Below are the code and all the weights of a small trained network. Each question names an input and a class and asks about switching units off, where a switched-off unit gives its printed mean instead of its output.

import numpy as np


def w(rows, s, z=0):
    codes = np.array(rows[::2]) - 128.0
    scale = np.full(codes.shape[1], s)
    scale[-1] = z or s
    return codes * scale


def f(y):
    return y / 2 * (1 + np.tanh(0.7978845608 * (y + 0.044715 * y**3)))


def log_softmax(a):
    a = a - a.max(-1, keepdims=True)
    return a - np.log(np.exp(a).sum(-1, keepdims=True))


def net(x, mask):
    res = np.array(x, float).reshape(1, 8) / 4 @ E
    y = f(res @ A[0][:, :-1].T + A[0][:, -1])
    res = res + np.where(mask, y, B[0][:, -1]) @ B[0][:, :-1]
    return log_softmax(res[-1] @ U[:, :-1].T + U[:, -1])


A, B = {}, {}
E = w([
[130,131,129,128,126,127],'x0',
[224,127,168,183,246,97],'x1',
[140,15,49,187,122,169],'x2',
[198,2,230,125,29,99],'x3',
[127,127,130,129,129,129],'x4',
[203,209,139,153,86,218],'x5',
[152,63,133,12,179,174],'x6',
[131,128,125,127,126,124],'x7',
],0.007)
A[0] = w([
[112,159,97,115,160,119,95],'neuron 1',
[72,142,138,96,89,145,107],'neuron 2',
[100,177,106,134,201,144,1],'neuron 3',
[164,70,138,127,81,125,18],'neuron 4',
[91,132,96,111,81,152,61],'neuron 5',
[122,166,122,121,109,105,216],'neuron 6',
[87,150,100,130,159,175,63],'neuron 7',
[113,152,128,207,107,80,27],'neuron 8',
[119,145,168,49,164,144,130],'neuron 9',
[147,102,119,63,150,146,33],'neuron 10',
[156,163,167,152,119,210,107],'neuron 11',
[92,103,144,101,144,39,154],'neuron 12',
[114,188,84,86,138,90,145],'neuron 13',
[94,147,94,135,160,171,77],'neuron 14',
[122,58,43,186,132,182,73],'neuron 15',
[125,148,60,116,158,129,66],'neuron 16',
[121,145,111,208,98,77,44],'neuron 17',
[144,100,137,125,94,92,64],'neuron 18',
[66,125,150,114,93,174,78],'neuron 19',
[47,102,121,128,192,69,96],'neuron 20',
[65,123,157,136,153,35,156],'neuron 21',
[189,212,91,124,96,221,183],'neuron 22',
[163,126,148,154,184,99,49],'neuron 23',
[143,97,143,53,176,177,22],'neuron 24',
[96,104,60,81,72,169,60],'neuron 25',
[182,125,136,140,178,108,28],'neuron 26',
[117,199,178,146,93,51,115],'neuron 27',
[180,94,115,180,195,149,101],'neuron 28',
[138,89,64,208,113,135,154],'neuron 29',
[94,133,97,132,171,159,126],'neuron 30',
[148,108,175,117,99,97,40],'neuron 31',
[172,146,166,150,253,96,15],'neuron 32',
[157,172,176,144,112,192,129],'neuron 33',
[165,117,188,96,61,113,100],'neuron 34',
[171,116,128,153,156,139,154],'neuron 35',
[184,100,71,51,154,149,50],'neuron 36',
],0.011,0.0054)
B[0] = w([
[170,65,159,174,152,131,156],'neuron 1',
[107,170,165,147,100,35,160],'neuron 2',
[150,77,131,158,154,129,172],'neuron 3',
[152,77,167,187,176,117,167],'neuron 4',
[77,155,176,176,90,64,147],'neuron 5',
[143,129,178,126,163,116,181],'neuron 6',
[161,103,146,191,146,116,156],'neuron 7',
[42,177,147,153,124,235,160],'neuron 8',
[63,147,188,70,157,191,181],'neuron 9',
[81,163,90,186,94,217,143],'neuron 10',
[131,70,43,87,52,129,184],'neuron 11',
[174,108,67,100,77,148,191],'neuron 12',
[159,86,173,153,185,108,189],'neuron 13',
[155,67,159,199,155,116,158],'neuron 14',
[203,179,140,8,205,111,207],'neuron 15',
[155,59,167,212,179,132,154],'neuron 16',
[12,160,82,201,103,224,164],'neuron 17',
[133,101,117,172,131,156,146],'neuron 18',
[122,197,136,172,83,67,148],'neuron 19',
[185,87,2,93,48,148,189],'neuron 20',
[166,72,80,69,81,147,199],'neuron 21',
[124,58,63,85,108,112,254],'neuron 22',
[83,191,111,171,81,67,157],'neuron 23',
[34,195,117,191,99,228,162],'neuron 24',
[100,215,140,152,83,45,172],'neuron 25',
[52,146,133,158,84,68,150],'neuron 26',
[84,161,177,61,206,193,202],'neuron 27',
[88,194,146,127,76,65,196],'neuron 28',
[108,155,205,47,188,172,206],'neuron 29',
[175,75,177,189,161,108,165],'neuron 30',
[173,78,182,191,179,125,152],'neuron 31',
[94,171,151,136,103,43,202],'neuron 32',
[194,80,38,86,83,135,191],'neuron 33',
[160,67,168,215,219,98,195],'neuron 34',
[105,121,135,124,104,77,171],'neuron 35',
[39,186,141,131,116,210,162],'neuron 36',
],0.0091,0.0088)
U = w([
[160,66,154,206,166,98,65],'0',
[107,176,130,144,80,6,60],'1',
[62,147,118,151,127,219,66],'2',
[156,152,151,57,177,110,224],'3',
[160,72,38,115,67,105,3],'4',
[138,122,133,104,138,98,249],'5',
],0.013,0.012)

Each question gives the input, the list of numbers given to net, and the class t.
The units are the neurons (one row each of A and B). Each row of codes is followed by its name. A weight is (code - 128) times the scale printed after its matrix; where a second scale follows, it is the last column's (A, B and U).
mask holds one flag per neuron, in row order. A switched-off neuron (its flag False) gives its mean, the last column of its row in B, instead of its output. The means were averaged over made-up inputs and are rounded, as every weight is.
A unit's drop is (log p(t) with every unit on - log p(t) with that unit switched off) / (log p(t) with every unit on - log p(t) with every unit switched off).
The circuit of an input: a set's keep is (log p(t) with only the set's units on - log p(t) with every unit switched off) / (log p(t) with every unit on - log p(t) with every unit switched off). Starting from the 12 units with the biggest drops (on a tie, the unit counted first), units are removed one at a time, each time the one whose removal leaves the highest keep (on an exact tie, the one counted first), for as long as the keep stays at least 0.8.
circuit, biggest first: the units of the circuit, biggest drop first
top k neurons: the k neurons with the biggest drops, biggest first
drop when u is switched off: that unit's drop, to one decimal
input [-6,-8,-2,5,-5,6,8,-7], class 1: top 3 neurons => [neuron 25; neuron 2; neuron 19]
input [4,-6,5,1,6,1,-6,-7], class 1: circuit, biggest first => [neuron 25]
input [7,0,8,-5,3,6,-6,-3], class 3: top 2 neurons => [neuron 15; neuron 29]
input [1,5,-2,-6,4,8,-1,0], class 4: top 2 neurons => [neuron 22; neuron 11]
input [8,4,7,-3,-2,-7,-3,0], class 3: top 3 neurons => [neuron 29; neuron 15; neuron 22]
input [-6,-4,-1,5,5,-6,7,-7], class 2: circuit, biggest first => [neuron 24; neuron 10]
input [5,-8,2,8,7,3,6,8], class 0: top 2 neurons => [neuron 34; neuron 4]
input [-8,0,1,-3,4,-8,-7,6], class 4: top 2 neurons => [neuron 20; neuron 21]
input [6,5,8,-5,5,-4,8,-5], class 2: top 2 neurons => [neuron 24; neuron 36]
input [5,-3,7,-3,7,-7,-5,-7], class 3: top 2 neurons => [neuron 29; neuron 15]
input [-4,-5,5,0,0,-1,2,-3], class 1: top 3 neurons => [neuron 25; neuron 27; neuron 5]
input [-7,3,-3,1,4,6,-6,-2], class 2: circuit, biggest first => [neuron 8; neuron 17]
input [-1,-5,-3,5,3,-7,-8,-1], class 2: top 3 neurons => [neuron 27; neuron 17; neuron 8]
input [-7,-8,-8,3,-4,2,2,-7], class 1: circuit, biggest first => [neuron 2]
input [5,8,1,4,8,-6,-7,1], class 1: circuit, biggest first => [neuron 32; neuron 23]
input [0,-8,-2,-8,7,-3,-3,5], class 0: drop when neuron 30 is switched off => 0.1
input [3,-8,-3,-5,-2,7,-5,-7], class 1: drop when neuron 2 is switched off => 0.3
input [2,0,7,4,-2,-1,-3,-7], class 3: drop when neuron 29 is switched off => 0.1
